Below are the code and all the weights of a small trained network. Each question names an input and a target symbol and asks about switching units off, where a switched-off unit gives its printed mean instead of its output.

import numpy as np


def w(rows, s, z=0):
    codes = np.array(rows[::2]) - 128.0
    scale = np.full(codes.shape[1], s)
    scale[-1] = z or s
    return codes * scale


def norm(h):
    return h / np.sqrt((h * h).mean(-1, keepdims=True) + 1e-5)


def f(y):
    return np.maximum(y, 0)


def softmax(a):
    e = np.exp(a - a.max(-1, keepdims=True))
    return e / e.sum(-1, keepdims=True)


def log_softmax(a):
    a = a - a.max(-1, keepdims=True)
    return a - np.log(np.exp(a).sum(-1, keepdims=True))


def net(x, mask):
    ids = ['γδηξσψω'.index(c) for c in x.split()]
    T = len(ids)
    res = E[ids] + P[:T]
    u = 0
    for l in range(2):
        q, k, v = (norm(res) @ M[l].T for M in (Q, K, V))
        z = softmax(np.where(np.tri(T) > 0, q @ k.T / 2**0.5, -1e9)) @ v
        res = res + np.where(mask[u], z, O[l][:, -1]) @ O[l][:, :-1]
        u += 1
        y = f(norm(res) @ A[l][:, :-1].T + A[l][:, -1])
        res = res + np.where(mask[u : u + 4], y, B[l][:, -1]) @ B[l][:, :-1]
        u += 4
    return log_softmax(norm(res)[-1] @ U[:, :-1].T + U[:, -1])


Q, K, V, O, A, B = {}, {}, {}, {}, {}, {}
E = w([
[107,114,127,136,117,123,171],'γ',
[94,68,118,113,177,101,132],'δ',
[178,208,152,97,117,126,158],'η',
[149,127,82,89,150,169,146],'ξ',
[150,82,120,184,119,153,105],'σ',
[89,69,138,122,156,114,144],'ψ',
[251,123,111,75,221,114,182],'ω',
],0.024)
P = w([
[100,164,114,79,79,68,11],'0',
[119,132,109,102,79,96,76],'1',
[112,111,104,118,135,121,99],'2',
[121,116,107,137,143,144,119],'3',
[125,125,123,153,154,161,128],'4',
[135,134,135,158,177,181,138],'5',
[121,121,165,157,194,192,125],'6',
],0.011)
Q[0] = w([
[92,201,113,201,1,143,26],'0.h0',
[115,70,84,85,151,183,180],'0.h0',
],0.0072)
K[0] = w([
[6,83,85,46,121,28,71],'0.h0',
[161,78,94,99,197,255,113],'0.h0',
],0.0076)
V[0] = w([
[136,39,89,112,114,195,143],'0.h0',
[146,96,67,253,114,162,67],'0.h0',
],0.0064)
O[0] = w([
[164,56,150,87,244,142,26,253],'0.h0',
[103,85,188,107,1,146,107,80],'0.h0',
],0.0084,0.0021)
A[0] = w([
[234,99,108,180,148,71,130,10],'0.n0',
[189,186,128,204,160,90,2,96],'0.n1',
[99,79,202,125,85,118,77,104],'0.n2',
[57,109,172,196,186,75,182,252],'0.n3',
],0.0083,0.0015)
B[0] = w([
[139,130,143,134,134,24,61,210],'0.n0',
[84,77,89,60,38,43,158,203],'0.n1',
[199,16,2,185,119,106,101,221],'0.n2',
[137,161,133,101,174,48,14,253],'0.n3',
],0.009,0.004)
Q[1] = w([
[74,64,70,190,93,254,186],'1.h0',
[81,164,177,130,218,120,19],'1.h0',
],0.0063)
K[1] = w([
[59,81,107,110,68,100,11],'1.h0',
[210,153,96,121,194,212,154],'1.h0',
],0.011)
V[1] = w([
[201,157,254,160,132,102,103],'1.h0',
[114,215,141,46,122,210,158],'1.h0',
],0.0084)
O[1] = w([
[115,114,122,107,154,6,139,12],'1.h0',
[62,82,67,131,157,148,119,2],'1.h0',
],0.018,0.0018)
A[1] = w([
[114,141,156,8,133,133,125,16],'1.n0',
[61,87,102,146,121,110,51,240],'1.n1',
[40,133,78,165,146,117,183,166],'1.n2',
[61,98,91,145,111,155,218,253],'1.n3',
],0.011,0.0034)
B[1] = w([
[97,100,1,34,9,92,160,155],'1.n0',
[207,175,74,106,50,175,245,255],'1.n1',
[61,131,145,203,38,110,2,212],'1.n2',
[79,49,183,74,203,181,14,184],'1.n3',
],0.0086,0.0057)
U = w([
[33,123,106,105,88,94,100,63],'γ',
[207,153,32,1,62,107,78,198],'δ',
[161,131,189,165,207,146,38,254],'η',
[169,163,142,20,179,57,220,33],'ξ',
[182,22,139,181,39,104,158,14],'σ',
[105,226,193,84,85,140,212,106],'ψ',
[141,142,154,109,202,231,88,169],'ω',
],0.0085,0.0041)

Each question gives the input, a string of symbols that net reads in full, and the target symbol t.
The units are the heads (2 rows each of Q, K, V and O) and the neurons (one row each of A and B). Each row of codes is followed by its name. A weight is (code - 128) times the scale printed after its matrix; where a second scale follows, it is the last column's (O, A, B and U).
mask holds one flag per unit, layer by layer, with each layer's heads first. A switched-off unit (its flag False) gives its mean, the last column of its rows in O or B, instead of its output. The means were averaged over made-up inputs and are rounded, as every weight is.
A unit's drop is (log p(t) with every unit on - log p(t) with that unit switched off) / (log p(t) with every unit on - log p(t) with every unit switched off).
The circuit of an input: a set's keep is (log p(t) with only the set's units on - log p(t) with every unit switched off) / (log p(t) with every unit on - log p(t) with every unit switched off). Starting from all 10 units, units are removed one at a time, each time the one whose removal leaves the highest keep (on an exact tie, the one counted first), for as long as the keep stays at least 0.8.
units of the circuit, in order: the units of the circuit, biggest drop first
most important unit: the unit with the biggest drop
top k neurons: the k neurons with the biggest drops, biggest first
k most important neurons of layer l: the k neurons of layer l with the biggest drops, biggest first
drop of u: that unit's drop, to one decimal
input ξ δ ξ δ, target ω: units of the circuit, in order => 1.h0
input ψ γ γ ψ, target η: units of the circuit, in order => 1.h0; 1.n1
input η δ δ η ψ, target γ: top 4 neurons => 0.n3; 1.n2; 0.n2; 1.n1
input η ξ γ ξ ξ σ, target δ: top 3 neurons => 0.n1; 1.n1; 0.n0
input η ξ δ γ, target ω: units of the circuit, in order => 1.h0; 0.n1; 0.n2
input ψ γ ω η γ, target γ: top 3 neurons => 0.n3; 0.n0; 1.n2
input ξ ω η ξ σ, target δ: units of the circuit, in order => 1.n1; 0.n1
input δ ξ ξ ω γ σ γ, target η: top 2 neurons => 0.n0; 0.n1
input δ δ ω η η δ, target γ: top 4 neurons => 1.n2; 0.n0; 0.n2; 1.n1
input ω η ξ ω ξ ψ, target ω: top 4 neurons => 0.n0; 0.n1; 1.n1; 1.n0
input σ ω ξ η γ, target γ: top 3 neurons => 0.n0; 0.n3; 1.n2
input ξ η δ γ ξ η, target η: top 3 neurons => 0.n3; 1.n3; 1.n1
input γ γ η δ, target γ: units of the circuit, in order => 1.n2; 0.h0
input ξ η ω η ω ψ, target ξ: most important neuron of layer 0 => 0.n3
input ω ψ σ ξ η, target γ: units of the circuit, in order => 1.h0; 1.n2; 0.n3; 0.n2
input δ ξ δ σ ξ, target ω: units of the circuit, in order => 1.h0; 0.n2
input ξ γ δ ψ, target ω: units of the circuit, in order => 1.h0; 0.n0
input ξ σ δ, target σ: units of the circuit, in order => 0.h0; 0.n2
input ψ ω ξ δ, target ω: units of the circuit, in order => 0.n0; 1.h0
input ω ψ δ ξ ω δ γ, target ξ: 2 most important neurons of layer 1 => 1.n2; 1.n1
input δ ψ δ γ γ, target η: units of the circuit, in order => 1.h0; 1.n1
input ω ψ η ω δ, target ξ: top 3 neurons => 1.n1; 0.n1; 0.n0
input ψ ξ ψ ω ξ ξ γ, target ω: most important unit => 0.n0
input σ γ η γ ψ, target γ: top 3 neurons => 0.n3; 1.n2; 0.n2
input ξ η η σ δ, target σ: 2 most important neurons of layer 0 => 0.n2; 0.n0
input ξ ξ ω ψ, target ξ: 2 most important neurons of layer 0 => 0.n3; 0.n2
input ξ δ η ω η, target η: drop of 0.n3 => 0.6
